Below are the code and all the weights of a small trained network. Each question names an input and a target symbol and asks about switching units off, where a switched-off unit gives its printed mean instead of its output.

import numpy as np


def w(rows, s, z=0):
    codes = np.array(rows[::2]) - 128.0
    scale = np.full(codes.shape[1], s)
    scale[-1] = z or s
    return codes * scale


def f(y):
    return np.maximum(y, 0)


def softmax(a):
    e = np.exp(a - a.max(-1, keepdims=True))
    return e / e.sum(-1, keepdims=True)


def log_softmax(a):
    a = a - a.max(-1, keepdims=True)
    return a - np.log(np.exp(a).sum(-1, keepdims=True))


def net(x, mask):
    ids = ['ΔΘΠΣαημξω'.index(c) for c in x.split()]
    T = len(ids)
    res = E[ids] + P[:T]
    u = 0
    for l in range(3):
        r = res
        for j in range(2):
            rows = slice(2 * j, 2 * j + 2)
            q, k, v = (r @ M[l][rows].T for M in (Q, K, V))
            z = softmax(np.where(np.tri(T) > 0, q @ k.T / 2**0.5, -1e9)) @ v
            o = O[l][rows]
            res = res + np.where(mask[u + j], z, o[:, -1]) @ o[:, :-1]
        u += 2
        y = f(res @ A[l][:, :-1].T + A[l][:, -1])
        res = res + np.where(mask[u : u + 4], y, B[l][:, -1]) @ B[l][:, :-1]
        u += 4
    return log_softmax(res[-1] @ U[:, :-1].T + U[:, -1])


Q, K, V, O, A, B = {}, {}, {}, {}, {}, {}
E = w([
[143,116,161],'Δ',
[132,83,158],'Θ',
[82,120,97],'Π',
[170,88,107],'Σ',
[26,102,89],'α',
[173,116,124],'η',
[119,90,49],'μ',
[74,213,187],'ξ',
[112,149,6],'ω',
],0.019)
P = w([
[174,50,187],'0',
[3,124,129],'1',
[195,95,157],'2',
[7,131,108],'3',
[203,104,145],'4',
[12,140,86],'5',
[210,111,137],'6',
[13,138,82],'7',
[217,111,133],'8',
[17,141,76],'9',
[210,125,125],'10',
[17,140,79],'11',
[210,108,132],'12',
],0.0061)
Q[0] = w([
[78,213,244],'0.h1',
[165,254,150],'0.h1',
[66,106,108],'0.h2',
[50,217,36],'0.h2',
],0.0077)
K[0] = w([
[209,145,223],'0.h1',
[29,247,255],'0.h1',
[80,233,187],'0.h2',
[186,181,124],'0.h2',
],0.0068)
V[0] = w([
[134,189,70],'0.h1',
[90,109,65],'0.h1',
[128,150,53],'0.h2',
[202,255,79],'0.h2',
],0.007)
O[0] = w([
[49,107,178,157],'0.h1',
[143,2,131,253],'0.h1',
[177,170,223,165],'0.h2',
[140,254,61,41],'0.h2',
],0.0062,0.0044)
A[0] = w([
[160,106,221,231],'0.n1',
[107,92,98,254],'0.n2',
[82,108,171,223],'0.n3',
[248,82,78,147],'0.n4',
],0.012,0.0043)
B[0] = w([
[211,236,169,186],'0.n1',
[55,116,239,254],'0.n2',
[146,254,164,200],'0.n3',
[181,102,174,216],'0.n4',
],0.0072,0.0099)
Q[1] = w([
[28,181,117],'1.h1',
[243,195,2],'1.h1',
[11,68,69],'1.h2',
[210,161,173],'1.h2',
],0.0072)
K[1] = w([
[86,133,130],'1.h1',
[181,247,186],'1.h1',
[148,156,49],'1.h2',
[152,85,175],'1.h2',
],0.011)
V[1] = w([
[140,1,40],'1.h1',
[51,101,177],'1.h1',
[201,239,140],'1.h2',
[99,119,105],'1.h2',
],0.0066)
O[1] = w([
[108,95,254,143],'1.h1',
[110,184,150,254],'1.h1',
[181,177,159,103],'1.h2',
[95,190,46,100],'1.h2',
],0.0068,0.0062)
A[1] = w([
[163,49,155,3],'1.n1',
[246,111,121,95],'1.n2',
[228,170,173,142],'1.n3',
[156,38,131,204],'1.n4',
],0.011,0.0033)
B[1] = w([
[64,78,154,202],'1.n1',
[156,108,54,201],'1.n2',
[6,117,66,255],'1.n3',
[132,102,213,224],'1.n4',
],0.012,0.0087)
Q[2] = w([
[255,181,193],'2.h1',
[214,157,121],'2.h1',
[171,52,71],'2.h2',
[211,158,178],'2.h2',
],0.0063)
K[2] = w([
[2,201,166],'2.h1',
[25,164,143],'2.h1',
[226,66,70],'2.h2',
[193,123,95],'2.h2',
],0.0057)
V[2] = w([
[173,128,170],'2.h1',
[254,103,90],'2.h1',
[199,41,100],'2.h2',
[63,109,151],'2.h2',
],0.007)
O[2] = w([
[98,143,139,121],'2.h1',
[84,3,32,6],'2.h1',
[73,6,123,48],'2.h2',
[185,133,24,235],'2.h2',
],0.0039,0.013)
A[2] = w([
[251,73,164,254],'2.n1',
[139,87,124,70],'2.n2',
[150,54,66,80],'2.n3',
[54,141,144,46],'2.n4',
],0.013,0.0061)
B[2] = w([
[246,105,46,221],'2.n1',
[84,82,154,160],'2.n2',
[203,39,137,185],'2.n3',
[92,67,123,255],'2.n4',
],0.012,0.0094)
U = w([
[191,162,70,252],'Δ',
[98,173,52,127],'Θ',
[66,106,74,152],'Π',
[229,241,217,240],'Σ',
[141,128,2,90],'α',
[79,105,253,82],'η',
[133,88,63,1],'μ',
[199,105,162,132],'ξ',
[87,76,124,31],'ω',
],0.0088,0.0067)

Each question gives the input, a string of symbols that net reads in full, and the target symbol t.
The units are the heads (2 rows each of Q, K, V and O) and the neurons (one row each of A and B). Each row of codes is followed by its name. A weight is (code - 128) times the scale printed after its matrix; where a second scale follows, it is the last column's (O, A, B and U).
mask holds one flag per unit, layer by layer, with each layer's heads first. A switched-off unit (its flag False) gives its mean, the last column of its rows in O or B, instead of its output. The means were averaged over made-up inputs and are rounded, as every weight is.
A unit's drop is (log p(t) with every unit on - log p(t) with that unit switched off) / (log p(t) with every unit on - log p(t) with every unit switched off).
The circuit of an input: a set's keep is (log p(t) with only the set's units on - log p(t) with every unit switched off) / (log p(t) with every unit on - log p(t) with every unit switched off). Starting from the 12 units with the biggest drops (on a tie, the unit counted first), units are removed one at a time, each time the one whose removal leaves the highest keep (on an exact tie, the one counted first), for as long as the keep stays at least 0.8.
units of the circuit, in order: the units of the circuit, biggest drop first
most important unit: the unit with the biggest drop
top k neurons: the k neurons with the biggest drops, biggest first
k most important neurons of layer l: the k neurons of layer l with the biggest drops, biggest first
heads that matter: for each layer, one digit per head in row order, 1 if its drop is at least 0.15 and else 0, layers parted by /
input Θ μ μ μ ω Π Δ ξ Δ α Θ μ, target η: units of the circuit, in order : (2.n1, 1.n2)
input Δ Π Π μ μ Π, target η: units of the circuit, in order : (2.n1)
input μ μ α μ Δ Π Σ Δ ξ Σ, target Σ: units of the circuit, in order : (1.n3, 2.n4)
input μ Δ Π μ Δ α, target η: units of the circuit, in order : (1.n3, 2.n1)
input Π Σ α ξ ξ Π Θ Π ξ μ, target Σ: units of the circuit, in order : (1.n3, 2.n4)
input μ Π Π ξ Π Θ, target Σ: 2 most important neurons of layer 1 : (1.n1, 1.n2)
input μ μ Θ ξ Δ Σ Π Δ Δ Σ μ, target ξ: 3 most important neurons of layer 0 : (0.n3, 0.n1, 0.n4)
input Π α μ α η Π Σ ω μ Δ ω Δ, target Π: units of the circuit, in order : (1.n3, 0.n1, 1.n4, 2.h1)
input μ ξ μ Δ μ μ μ η, target η: heads that matter : 01 / 10 / 00
input Π Π Δ Σ η Θ μ μ μ Θ Π, target Σ: units of the circuit, in order : (1.n3, 1.n1, 2.n4)
input Δ Π η μ μ ξ η, target μ: heads that matter : 00 / 10 / 00
input Δ α μ ξ, target Σ: top 2 neurons : (1.n3, 1.n1)
input Σ η Δ Σ η ω Σ, target ω: heads that matter : 00 / 00 / 00
input η α μ Σ Δ Π Π ξ Θ ω Σ, target ω: most important neuron of layer 1 : (1.n3)
input μ μ ξ μ Θ Σ, target η: 3 most important neurons of layer 0 : (0.n1, 0.n4, 0.n2)
input ξ μ Π ξ Δ Δ, target Σ: top 3 neurons : (1.n3, 0.n4, 1.n1)
input Δ Π Δ μ α μ Δ α ξ Θ, target Σ: heads that matter : 00 / 00 / 01
input Σ η Δ Δ ξ μ, target Σ: 2 most important neurons of layer 0 : (0.n2, 0.n4)
input Σ α μ ω Π Σ ξ Δ, target Σ: top 4 neurons : (1.n1, 0.n4, 1.n2, 2.n2)
input μ μ Θ μ ξ α, target Σ: heads that matter : 10 / 01 / 01
input μ α η μ α Δ Π μ ω Δ Δ, target α: heads that matter : 00 / 10 / 00
input ξ Δ α η, target Σ: most important unit : 0.h2
input ω μ μ ω α μ Π μ Π μ μ α, target η: 2 most important neurons of layer 0 : (0.n3, 0.n2)
input Δ μ μ μ μ Σ Σ Π ξ, target Θ: top 3 neurons : (1.n3, 0.n2, 0.n1)
input μ Π ξ Θ μ ξ μ Σ Π μ η, target μ: 2 most important neurons of layer 1 : (1.n3, 1.n2)
input μ η Δ μ Θ Π μ Σ, target η: top 2 neurons : (0.n1, 1.n1)
